[ -4 -27  12   5  45   7 -13  15  -3 -14  -5   8  -4  -9  -1 -15  -4  38
  10   6  13  -8  33 -25  -6  37  -2  -2  -3  25 -18  -8 -11  -8 -23  13
   1  -2  -3  -6  -2  32   9]  j_858
[ -2 -19  23  25  30  -5 -12  42   5 -36   0   2  -6  -6  51  -8   0 -23
  -1   4   7  10  -9 -16  -9 -24  -4  -7  -3 -18 -28 -39 -15  13 -40   6
   0   7 -10   6   1  24   7]  j_153
[ -3  22 -12  11  34   4  25 -21   1   8   4  20  -7 -10  17 -15   2 -15
  -1  -3  16   0  -4 -20  -6 -13   7   8  -2  -7  23  -9 -15  -3  19  14
   0  -4  -1  -3   0 -33   5]  j_279
[  1  32 -19  10   3  -3  17 -35   3 -56  -1   5 -16   1  24   4  -2  15
  -1   1   3  -6   1   8 -15  12   3 -40   1   8  25 -20   2 -17  27  -1
   0  -7 -17 -12  -1  56   4]  j_564
where: [33] | j_858, 22
after: [-39] | [-15]
where: [42] | j_153, 7
q: [  1  32 -19  10   3  -3  17 -35   3 -56  -1   5 -16   1  24   4  -2  15
  -1   1   3  -6   1   8 -15  12   3 -40   1   8  25 -20   2 -17  27  -1
   0  -7 -17 -12  -1  56   4] | j_564
after: [30] | [-5]
after: [27] | [-1]

[ 39   7  -6 -19 -20   1 -16  -3 -32 -28  -3  30  -4 -19   4 -17  62 -25
  -3   1 -10 -10 -10   9 -35 -36   6   1  -3  -6  -3   3  -9  19 -19   2
  -3  -7] : j_489
[-11   0   3   7   5 -22  45  -5 -26  -4   0  -9   7   8 -14  11  -2  16
   3  -7 -13 -11  13  -1 -39  37  -9  -7   2  -5   5  -5  12  -9  20   2
  17  13] : j_798
[-10   3   1 -20 -28   5  31   0  24 -40  -5  28  -3   4 -12   1 -14  -3
   0 -36   4   3   7  13  17   1  -6 -34  -7   7  -3 -25 -20   5   2  10
 -24   8] : j_665
[ 11  17  -2  -7   1 -16  -6  -9  10  -9  13 -39   4  10   9  -8  17 -12
   0  11 -11  -7   0   4 -36 -15  13   8  -5   9  -1   2  -8  24 -11  19
 -11   1] : j_357
[ 14   0   3  -1   6   0  28  -2 -31  -3   3 -25   5   7   3  12  24  19
   4 -17  -4  -2  11   3 -15  46  -1 -17  -2 -12   5 -11  -1  22  23 -17
  -2   8] : j_185
[ 10   1  -5  21  22  19 -22   2   7  34   0 -28  -7  -4   3 -16  11 -27
  -3 -18   7   6  -7   3  24 -53   9 -18   2  -6  -7 -11  13  30 -31 -10
  15  -6] : j_896
[  1   2   3  19  13  -8 -36  -5  -4  22  -9  31   6  -9  10   3  -7   1
   5  -4 -12  -9 -10  -6 -36   0  12  -4   2   0   2  -4  19  32   3 -12
  22 -10] : j_100
after: [-24] | [8]
after: [-53] | [9]
q: [-10   3   1 -20 -28   5  31   0  24 -40  -5  28  -3   4 -12   1 -14  -3
   0 -36   4   3   7  13  17   1  -6 -34  -7   7  -3 -25 -20   5   2  10
 -24   8] | j_665
where: [45] | j_798, 6
after: [39] | [7]
q: [ 14   0   3  -1   6   0  28  -2 -31  -3   3 -25   5   7   3  12  24  19
   4 -17  -4  -2  11   3 -15  46  -1 -17  -2 -12   5 -11  -1  22  23 -17
  -2   8] | j_185
where: [-27] | j_896, 17

[ 38  14  -9   7 -12   9  29   0 -57  29 -39 -19  -4  -1  -9  25  -1  -2
   0  -2 -26  45  -3  -3  -2  18 -23  15  -5  11  -1 -10   2  -6 -22  -3
  45   6 -12  30  -1  13 -30   8   6  13] : j_270
[  4   9  -8  24  -7  31  18  15 -62  62 -34  12  38  10 -17   6  -4  -8
   1  -9  -7  28  -7 -41   1   0 -23  15  -3 -17  26  -7   7 -17   6  -7
 -11  16  10  27   9  43 -44  24   2  26] : j_950
[-15  12   2  27  18  22  -8  17 -11   8  31  18  49  29  -4 -30  14   3
  19 -18  25 -13  -9 -28  -2   2  11 -20  15 -15  -6  -6  12  -7  19   2
   9  32 -29  26  16  22 -32   9  13  13] : j_435
[ 38  14  -9   7 -12   9  29   0 -57  29 -39 -19  -4  -1  -9  25  -1  -2
  27  -2 -26  45   5  29  -2  18 -23  15  -5  11  -1   4   2  13 -22  -3
  -6   6 -12  30  -1  13 -30   8   6  13] : j_406
[-15  12   2  27 -21  22  -8  17 -11   8  31  18  49  29  -4 -30  14   3
  19 -18  25 -13  -9 -28  -2   2  11 -20 -23 -15  -6  -6  12  -7  19   2
   9  32  46  26  16  22 -32   9  13  15] : j_381
q: [ 38  14  -9   7 -12   9  29   0 -57  29 -39 -19  -4  -1  -9  25  -1  -2
  27  -2 -26  45   5  29  -2  18 -23  15  -5  11  -1   4   2  13 -22  -3
  -6   6 -12  30  -1  13 -30   8   6  13] | j_406
where: [28] | j_950, 21
where: [46] | j_381, 38

[-15   0  27   1   3 -14 -14 -31   3 -40  -3  15  18 -13  -9] : j_787
[ -8  16   7  -6 -17  10   0  19  12  19  14 -20   5 -48 -10] : j_514
[  3  -5  23  15   1 -14 -14  -7  20 -22   8   0  -1 -43  -6] : j_274
[  8 -19   0  14  27   6  35  18 -11  19   0   7   0  11   0] : j_217
[  3   0  23  15   1 -14 -14  -7 -47 -22   8   0  -1 -43  -6] : j_219
[ 20   0 -33 -13  -6   2   9  36   1  22   0   6 -18  28  -2] : j_501
[ 20 -19   0  14  27   6  35  18  -1  19   0   7   0  11   0] : j_414
[ -2  -8   7  -5  15 -24  19 -27 -12 -17  28  44  17   3 -10] : j_550
after: [-48] | [-10]
q: [-15   0  27   1   3 -14 -14 -31   3 -40  -3  15  18 -13  -9] | j_787
where: [-47] | j_219, 8
where: [16] | j_514, 1

[ -8  -7 -27  19   4  -7   1] -> j_774
[  1   4 -43  19 -16  30   7] -> j_642
[-29   7   6  18 -12  23  10] -> j_879
[-31 -10 -33  52   7  41  10] -> j_686
where: [18] | j_879, 3
where: [-29] | j_879, 0

[10 49  2 24 41] = j_617
[-5  6 -9 20  8] = j_438
[-11  21   4  -7  36] = j_341
[ -7 -22  -4  62  20] = j_697
[  3  11 -14 -33  -1] = j_26
[ -1 -30   0 -24  45] = j_402
[ 14  -3   6  30 -44] = j_161
[ 16 -46  -4   3 -25] = j_517
[-13  61  -7 -13 -35] = j_903
after: [-11] | [21]
after: [62] | [20]
where: [41] | j_617, 4
after: [-9] | [20]
where: [24] | j_617, 3
after: [-5] | [6]

